Here is a tiny trained network, its code and every weight. The questions are about switching its units off for an input and a class, where a switched-off unit gives its printed mean instead of its output.

import numpy as np


def w(rows, s, z=0):
    codes = np.array(rows[::2]) - 128.0
    scale = np.full(codes.shape[1], s)
    scale[-1] = z or s
    return codes * scale


def f(y):
    return y / 2 * (1 + np.tanh(0.7978845608 * (y + 0.044715 * y**3)))


def log_softmax(a):
    a = a - a.max(-1, keepdims=True)
    return a - np.log(np.exp(a).sum(-1, keepdims=True))


def net(x, mask):
    res = np.array(x, float).reshape(1, 4) / 4 @ E
    y = f(res @ A[0][:, :-1].T + A[0][:, -1])
    res = res + np.where(mask, y, B[0][:, -1]) @ B[0][:, :-1]
    return log_softmax(res[-1] @ U[:, :-1].T + U[:, -1])


A, B = {}, {}
E = w([
[195,96,130,126,28,17,24],'x0',
[172,220,156,2,100,85,177],'x1',
[58,168,77,53,175,115,27],'x2',
[205,43,68,85,201,89,137],'x3',
],0.0076)
A[0] = w([
[103,82,100,220,132,167,64,55],'neuron 1',
[182,113,177,214,69,96,233,43],'neuron 2',
[192,95,148,194,70,114,225,74],'neuron 3',
[152,197,164,55,91,79,191,51],'neuron 4',
[111,58,118,183,175,112,111,65],'neuron 5',
[187,59,32,48,146,132,167,158],'neuron 6',
[69,136,144,127,191,198,181,58],'neuron 7',
[130,79,135,130,54,67,82,132],'neuron 8',
[159,120,202,163,27,106,75,65],'neuron 9',
[93,158,139,123,186,173,169,12],'neuron 10',
[89,73,104,225,112,172,67,47],'neuron 11',
[141,112,140,137,88,43,81,113],'neuron 12',
[224,44,112,78,206,66,93,130],'neuron 13',
[91,168,154,143,186,193,173,85],'neuron 14',
[171,114,131,132,60,100,69,125],'neuron 15',
[144,150,150,173,45,63,69,72],'neuron 16',
[161,172,199,37,97,117,158,51],'neuron 17',
[153,184,233,153,29,176,157,169],'neuron 18',
[73,176,55,98,145,116,8,85],'neuron 19',
[207,207,140,112,132,75,190,2],'neuron 20',
[9,218,166,140,29,170,72,145],'neuron 21',
[189,166,142,22,151,128,140,98],'neuron 22',
[91,2,112,194,132,163,98,125],'neuron 23',
[37,146,72,60,144,117,41,55],'neuron 24',
[64,80,124,94,180,121,239,97],'neuron 25',
[164,103,63,131,40,95,101,65],'neuron 26',
[224,131,113,211,64,157,198,32],'neuron 27',
],0.007,0.0036)
B[0] = w([
[33,182,240,158,222,63,92,202],'neuron 1',
[78,54,15,74,188,59,195,219],'neuron 2',
[40,55,2,50,165,101,171,217],'neuron 3',
[67,212,213,200,185,48,45,192],'neuron 4',
[65,117,164,184,116,87,43,171],'neuron 5',
[141,42,143,223,43,179,25,217],'neuron 6',
[226,200,90,173,181,189,182,210],'neuron 7',
[188,191,164,126,196,176,214,208],'neuron 8',
[146,188,67,190,162,227,187,200],'neuron 9',
[152,185,68,193,211,157,173,167],'neuron 10',
[69,147,242,177,185,6,82,210],'neuron 11',
[182,179,126,93,205,163,213,196],'neuron 12',
[203,137,70,238,69,216,103,243],'neuron 13',
[202,221,128,145,211,171,194,207],'neuron 14',
[179,186,130,128,195,188,208,198],'neuron 15',
[192,220,96,169,160,191,184,201],'neuron 16',
[59,168,199,190,158,14,50,182],'neuron 17',
[133,58,100,150,65,150,44,232],'neuron 18',
[113,89,16,70,214,117,220,213],'neuron 19',
[65,130,119,198,155,40,55,163],'neuron 20',
[127,16,52,190,3,221,29,255],'neuron 21',
[88,100,186,249,113,37,51,190],'neuron 22',
[89,168,243,173,123,107,70,237],'neuron 23',
[42,52,5,43,200,65,143,198],'neuron 24',
[218,179,111,233,150,169,139,196],'neuron 25',
[161,198,115,184,204,161,156,179],'neuron 26',
[17,70,24,51,214,42,102,197],'neuron 27',
],0.0062,0.0061)
U = w([
[181,244,111,131,179,176,211,65],'0',
[52,63,2,55,170,58,159,78],'1',
[71,184,213,147,134,35,78,33],'2',
[142,70,68,181,45,189,78,221],'3',
[158,67,173,75,44,181,125,254],'4',
],0.0095,0.0036)

Each question gives the input, the list of numbers given to net, and the class t.
The units are the neurons (one row each of A and B). Each row of codes is followed by its name. A weight is (code - 128) times the scale printed after its matrix; where a second scale follows, it is the last column's (A, B and U).
mask holds one flag per neuron, in row order. A switched-off neuron (its flag False) gives its mean, the last column of its row in B, instead of its output. The means were averaged over made-up inputs and are rounded, as every weight is.
A unit's drop is (log p(t) with every unit on - log p(t) with that unit switched off) / (log p(t) with every unit on - log p(t) with every unit switched off).
The circuit of an input: a set's keep is (log p(t) with only the set's units on - log p(t) with every unit switched off) / (log p(t) with every unit on - log p(t) with every unit switched off). Starting from the 12 units with the biggest drops (on a tie, the unit counted first), units are removed one at a time, each time the one whose removal leaves the highest keep (on an exact tie, the one counted first), for as long as the keep stays at least 0.8.
circuit, biggest first: the units of the circuit, biggest drop first
unit that matters most: the unit with the biggest drop
top k neurons: the k neurons with the biggest drops, biggest first
drop when u is switched off: that unit's drop, to one decimal
input [-5,2,5,6], class 3: top neuron	(neuron 6)
input [-6,-8,-6,5], class 2: circuit, biggest first	(neuron 23; neuron 11)
input [-2,-5,-2,-5], class 2: top 2 neurons	(neuron 11; neuron 1)
input [5,-6,-6,-2], class 1: circuit, biggest first	(neuron 2; neuron 27)
input [7,-6,-2,7], class 0: circuit, biggest first	(neuron 8; neuron 12)
input [-3,0,-7,7], class 1: top 3 neurons	(neuron 3; neuron 27; neuron 2)
input [-5,6,4,7], class 3: top 2 neurons	(neuron 6; neuron 13)
input [8,-6,-8,-6], class 0: top 4 neurons	(neuron 16; neuron 9; neuron 8; neuron 15)
input [-6,7,-8,-3], class 1: top 3 neurons	(neuron 2; neuron 3; neuron 27)
input [1,-5,6,8], class 3: top 2 neurons	(neuron 13; neuron 6)
input [6,-7,-6,-3], class 2: top 3 neurons	(neuron 11; neuron 23; neuron 1)
input [7,-8,-4,-6], class 2: top 3 neurons	(neuron 11; neuron 1; neuron 23)
input [2,6,3,-7], class 3: top 2 neurons	(neuron 21; neuron 18)
input [6,-2,7,-3], class 1: unit that matters most	neuron 24
input [2,-4,-1,-4], class 2: top 2 neurons	(neuron 11; neuron 13)
input [-1,6,2,-8], class 3: top 2 neurons	(neuron 21; neuron 18)
input [6,2,0,-8], class 3: top 3 neurons	(neuron 21; neuron 18; neuron 14)
input [-3,2,-6,8], class 3: top 2 neurons	(neuron 6; neuron 13)
input [6,-6,-7,-6], class 1: drop when neuron 2 is switched off	0.4
input [6,1,3,2], class 0: drop when neuron 16 is switched off	0.0
input [-5,2,2,-6], class 3: drop when neuron 12 is switched off	0.1
input [3,5,6,-2], class 1: circuit, biggest first	(neuron 24)
input [3,-2,6,-6], class 1: drop when neuron 6 is switched off	0.2
